In the rows, 128 means zero.
Each row has two labels, one from each of two sets.
[124 174 157 182  93 152 189 141 147 128  83 130 137 100 101 115] : Q972 & W
[131 174 130 155 163 138  99 147 170 166 134 133 142 117 128 103] : Q847 & N
[182 214 155 140 100 171 143 132 140 168  73 144 161 124 131 105] : Q326 & C
[166 108 193 179  88 113 122 147  98 151  97 169 143  57 127 103] : Q187 & A
[167 170 135 149 101 151 127 137 115 164  95 167 119 103 127 120] : Q326 & C
[ 81 136 146 183 136 128 193 145 194 116 134 115 157 121 108 127] : Q972 & Z
[175 134 225 153 103 100 109 134 133 138 110 156 162  66 135 105] : Q187 & N
[120 130 161 199 107 131 173 169 163 139 114 146 134  84 108 107] : Q187 & Z
[123 117 184 173  97 140 211 134 182 135  98 111 164 101  90 106] : Q187 & W
[159 170 157 166 142 146  95 155 147 143 124 156 137  91 131 114] : Q326 & N
[131 121 153 174 104 145 158 160 186 137 126 132 147 105 109 124] : Q187 & Z
[123 127 125 205 113 159 171 172 171 147 115 162 146 101  89 120] : Q326 & W
[106 129 134 194 133 152 166 156 197 151 127 158 156  94  87 115] : Q326 & W
[179 161 202 158 109 112 100 149 106 160 109 156 141  73 152  93] : Q187 & N
[123 187 134 140 169 136 126 136 202 139 134 117 170 151 119 115] : Q847 & N
[ 98 122 127 156 134 138 184 128 202 124 131  95 145 132 106 129] : Q847 & Z
[151 168 126 147 121 160 126 135 140 154 112 147 120 123 124 129] : Q326 & C
[115 151 134 189 131 137 201 152 220 129 125 112 166 104 109 118] : Q847 & Z
[172 173 136 130 123 163 138 135 157 157 104 141 140 135 148 118] : Q847 & C
[146 149 117 167 146 121  92 156 148 131 143 152 137 109 146 128] : Q326 & A
[131 139 170 166  85 153 181 134 151 145 106 133 147 101 100 117] : Q187 & W
[129 131  96 161 110 150 153 147 176 138 128 137 142 125 103 120] : Q326 & W
[122 154 145 187 130 142 177 141 194 140 115 123 151 108 107 126] : Q847 & W
[165 164 108 149 154 150  43 147 129 158 140 160 129 111 124 107] : Q326 & N
[178 135 202 138 125 134  87 140 145 149 127 152 144 104 130  95] : Q187 & A
[159 139 168 163  61 165 175 131 115 142  78 138 135  91  98 116] : Q187 & W
[154 174 117 156 142 161 101 146 167 156 129 156 118 114 107 112] : Q326 & N
[157 183 163 186 141 154 119 157 169 162 122 164 157  91 125 100] : Q326 & A
[184 151 200 136  81 134 145 128  89 154  65 128 125  85 126 116] : Q187 & C
[135 123 179 161  96 120 167 134 135 134 112 132 143  85 133 115] : Q187 & Z
[129 152 148 185 159 126 118 149 197 131 146 143 156 118 122 107] : Q847 & A
[157 231 157 168 137 140 158 143 122 103  83 119 138 109 145 115] : Q972 & C
[146 135 207 170  98 118 140 139  93 153 104 139 144  75 131 102] : Q187 & A
[201 153 219 112  61 148 135 122  90 172  62 153 126  87 140 102] : Q187 & C
[168 205 153 120 142 143 108 140 172 161 124 126 131 141 140 107] : Q847 & C
[150 151 125 167 154 150 100 153 156 152 134 183 125 117 121 117] : Q326 & A
[159 106 197 135 114 111 110 128 142 138 117 150 148  80 135 101] : Q187 & A
[130 124 126 182 120 152 134 149 152 142 131 164 133  91  93 105] : Q326 & Z
[145 145 126 176 154 144  78 155 172 145 143 169 153 106 128 103] : Q326 & A
[129 192 170 197 138 161 156 162 190 164 116 139 159  93 120 100] : Q847 & N
[157 152 133 186 112 154  87 153 150 149 124 175 142  82 144 113] : Q326 & A
[150  95 200 137  72 139 176 119 137 145  92 126 133 102 120 116] : Q187 & W
[146 175 142 167 140 158  91 152 130 150 130 170 131 113 134 109] : Q326 & N
[132 154 119 170 152 152  97 156 171 158 142 157 137 104 123 112] : Q326 & N

Each row has two labels, one from each of two sets.
[ 40 128 128 133 210 102  85 117 149 174  95 137 156 206 123 129] : Q423 & Q194
[ 67 119  77 114 176 152 118 116 125 111 128 131 169 158 125 122] : Q404 & Q827
[ 81 113 149 109 169 180  75 143 141 136 104  69 129 143 123 129] : Q423 & Q827
[119 117 152 115 177 120 168 130 144 156 147  91 109  99 124 121] : Q858 & Q827
[ 88 142 150 128 141  86 164 115 146 162  72 135  78 162  97 125] : Q858 & Q194
[133 119 152 125 215 137 138 138 143 164 107  45 130 116 130 114] : Q858 & Q827
[114 125 124 141 152  87 152 127 152 189  73 137 145 125 137 152] : Q858 & Q194
[ 70 144 147 136 194 124 113 113 121 179 171 120  96 198 118 123] : Q423 & Q194
[ 83 142 127 133 150 133 110 140 137 123  82 130 140 185 122 128] : Q423 & Q194
[ 68 145 141 138 156 111 115 131 131 131 123 150 134 218 139 123] : Q423 & Q194
[146 154 150  94 174 103 129 125 151 201  81  68  96 158 103 126] : Q858 & Q194
[137 237 153 126 250 135  80 128 140 175 140   6 162 123 111 126] : Q858 & Q827
[ 73 123 147 115 216 161 106 139 133 151 190 108 138 137 127 127] : Q423 & Q827
